Here is a tiny trained network, its code and every weight. The questions are about switching its units off for an input and a target symbol, where a switched-off unit gives its printed mean instead of its output.

import numpy as np


def w(rows, s, z=0):
    codes = np.array(rows[::2]) - 128.0
    scale = np.full(codes.shape[1], s)
    scale[-1] = z or s
    return codes * scale


def f(y):
    return y / 2 * (1 + np.tanh(0.7978845608 * (y + 0.044715 * y**3)))


def softmax(a):
    e = np.exp(a - a.max(-1, keepdims=True))
    return e / e.sum(-1, keepdims=True)


def log_softmax(a):
    a = a - a.max(-1, keepdims=True)
    return a - np.log(np.exp(a).sum(-1, keepdims=True))


def net(x, mask):
    ids = ['ΔΛαεμσ'.index(c) for c in x.split()]
    T = len(ids)
    res = E[ids] + P[:T]
    u = 0
    for l in range(2):
        r = res
        for j in range(2):
            rows = slice(4 * j, 4 * j + 4)
            q, k, v = (r @ M[l][rows].T for M in (Q, K, V))
            z = softmax(np.where(np.tri(T) > 0, q @ k.T / 4**0.5, -1e9)) @ v
            o = O[l][rows]
            res = res + np.where(mask[u + j], z, o[:, -1]) @ o[:, :-1]
        u += 2
        y = f(res @ A[l][:, :-1].T + A[l][:, -1])
        res = res + np.where(mask[u : u + 4], y, B[l][:, -1]) @ B[l][:, :-1]
        u += 4
    return log_softmax(res[-1] @ U[:, :-1].T + U[:, -1])


Q, K, V, O, A, B = {}, {}, {}, {}, {}, {}
E = w([
[102,136,202],'Δ',
[103,183,163],'Λ',
[70,89,110],'α',
[247,71,148],'ε',
[170,183,197],'μ',
[123,122,101],'σ',
],0.015)
P = w([
[143,244,76],'0',
[107,60,253],'1',
[119,65,219],'2',
[129,59,200],'3',
[139,50,193],'4',
[143,44,182],'5',
[162,42,182],'6',
[166,40,178],'7',
[163,29,174],'8',
[171,24,182],'9',
[178,33,170],'10',
[172,22,169],'11',
[186,18,177],'12',
],0.0073)
Q[0] = w([
[167,88,98],'L0H1',
[116,26,1],'L0H1',
[134,126,68],'L0H1',
[42,104,78],'L0H1',
[107,19,140],'L0H2',
[87,234,78],'L0H2',
[105,125,66],'L0H2',
[110,252,8],'L0H2',
],0.0061)
K[0] = w([
[178,87,123],'L0H1',
[156,3,218],'L0H1',
[160,136,167],'L0H1',
[51,65,162],'L0H1',
[100,129,33],'L0H2',
[208,72,219],'L0H2',
[127,102,132],'L0H2',
[149,40,184],'L0H2',
],0.0076)
V[0] = w([
[206,108,96],'L0H1',
[128,191,219],'L0H1',
[224,45,69],'L0H1',
[216,188,115],'L0H1',
[113,197,87],'L0H2',
[70,179,22],'L0H2',
[70,71,84],'L0H2',
[49,254,57],'L0H2',
],0.0067)
O[0] = w([
[132,21,78,101],'L0H1',
[166,135,203,253],'L0H1',
[86,2,57,80],'L0H1',
[186,65,120,112],'L0H1',
[157,110,90,103],'L0H2',
[196,207,5,33],'L0H2',
[106,191,122,76],'L0H2',
[214,169,80,100],'L0H2',
],0.0064,0.003)
A[0] = w([
[1,86,136,253],'L0N1',
[62,57,79,219],'L0N2',
[132,67,117,68],'L0N3',
[181,90,112,63],'L0N4',
],0.0098,0.004)
B[0] = w([
[238,117,205,254],'L0N1',
[104,220,197,183],'L0N2',
[98,254,80,149],'L0N3',
[116,110,11,140],'L0N4',
],0.008,0.007)
Q[1] = w([
[210,78,161],'L1H1',
[174,104,80],'L1H1',
[8,170,64],'L1H1',
[182,139,185],'L1H1',
[89,138,54],'L1H2',
[152,52,67],'L1H2',
[81,163,47],'L1H2',
[163,107,234],'L1H2',
],0.012)
K[1] = w([
[135,233,30],'L1H1',
[150,101,75],'L1H1',
[80,52,171],'L1H1',
[124,224,116],'L1H1',
[87,53,188],'L1H2',
[78,10,77],'L1H2',
[101,84,187],'L1H2',
[138,207,62],'L1H2',
],0.011)
V[1] = w([
[61,170,156],'L1H1',
[105,208,212],'L1H1',
[176,194,114],'L1H1',
[143,212,146],'L1H1',
[111,108,184],'L1H2',
[2,166,130],'L1H2',
[127,101,215],'L1H2',
[193,133,175],'L1H2',
],0.012)
O[1] = w([
[248,165,78,134],'L1H1',
[171,183,73,229],'L1H1',
[97,111,84,253],'L1H1',
[127,127,47,255],'L1H1',
[148,182,186,97],'L1H2',
[254,65,163,65],'L1H2',
[162,237,169,107],'L1H2',
[64,222,145,195],'L1H2',
],0.009,0.012)
A[1] = w([
[253,57,58,144],'L1N1',
[76,90,38,92],'L1N2',
[150,123,31,251],'L1N3',
[242,187,138,173],'L1N4',
],0.0066,0.0027)
B[1] = w([
[252,69,247,208],'L1N1',
[228,182,105,232],'L1N2',
[246,87,218,244],'L1N3',
[124,95,208,254],'L1N4',
],0.0048,0.008)
U = w([
[187,159,5,235],'Δ',
[108,96,59,177],'Λ',
[86,216,140,4],'α',
[142,143,234,62],'ε',
[254,91,124,151],'μ',
[243,222,202,182],'σ',
],0.0053,0.0023)

Each question gives the input, a string of symbols that net reads in full, and the target symbol t.
The units are the heads (4 rows each of Q, K, V and O) and the neurons (one row each of A and B). Each row of codes is followed by its name. A weight is (code - 128) times the scale printed after its matrix; where a second scale follows, it is the last column's (O, A, B and U).
mask holds one flag per unit, layer by layer, with each layer's heads first. A switched-off unit (its flag False) gives its mean, the last column of its rows in O or B, instead of its output. The means were averaged over made-up inputs and are rounded, as every weight is.
A unit's drop is (log p(t) with every unit on - log p(t) with that unit switched off) / (log p(t) with every unit on - log p(t) with every unit switched off).
The circuit of an input: a set's keep is (log p(t) with only the set's units on - log p(t) with every unit switched off) / (log p(t) with every unit on - log p(t) with every unit switched off). Starting from all 12 units, units are removed one at a time, each time the one whose removal leaves the highest keep (on an exact tie, the one counted first), for as long as the keep stays at least 0.8.
circuit, biggest first: the units of the circuit, biggest drop first
top k neurons: the k neurons with the biggest drops, biggest first
k most important neurons of layer l: the k neurons of layer l with the biggest drops, biggest first
heads that matter: for each layer, one digit per head in row order, 1 if its drop is at least 0.15 and else 0, layers parted by /
input Δ ε Δ ε, target Λ: top 2 neurons => L0N3; L0N4
input σ α α μ ε Δ α α α ε α α, target Λ: heads that matter => 01 / 11
input Λ α α ε, target Δ: heads that matter => 01 / 01
input σ μ Δ μ Δ μ σ α, target Λ: circuit, biggest first => L0H2; L1H1; L1H2
input μ α μ ε σ ε ε μ Δ μ α, target α: most important neuron of layer 0 => L0N2
input α ε Δ ε Δ α α Δ ε, target α: heads that matter => 10 / 11
input Δ ε Λ σ, target σ: heads that matter => 10 / 11
input α α Δ Λ, target μ: circuit, biggest first => L0H2; L1H2; L0N1
input σ Λ Δ Δ Λ ε Δ Λ, target Λ: circuit, biggest first => L0H2; L1H2; L1H1
input ε Λ Δ σ σ Λ Δ σ ε ε σ, target ε: top 3 neurons => L0N1; L0N3; L0N4
input Λ Λ ε α α Λ Δ Δ Δ Δ Λ, target Δ: heads that matter => 11 / 10
input ε α Δ α, target ε: 2 most important neurons of layer 0 => L0N1; L0N3
input α ε Δ, target μ: circuit, biggest first => L0H2; L1H2; L0N1; L1N1
input ε α α μ Λ, target ε: heads that matter => 11 / 10
input μ Δ σ Δ ε α Δ Λ, target α: heads that matter => 11 / 01
input ε Δ σ, target ε: circuit, biggest first => L1H1; L0H1
input Λ σ Δ α ε α σ Δ Δ, target Δ: heads that matter => 11 / 10
input μ σ Δ μ Δ Δ Λ σ Δ, target α: circuit, biggest first => L1H2; L0H2; L0H1
input ε ε α μ Λ σ ε μ, target ε: top neuron => L0N4
input ε Δ σ α Δ, target ε: circuit, biggest first => L1H1; L0H1; L0N3
input Δ Λ Λ Δ σ Δ ε μ Δ α Δ α, target σ: circuit, biggest first => L1H2
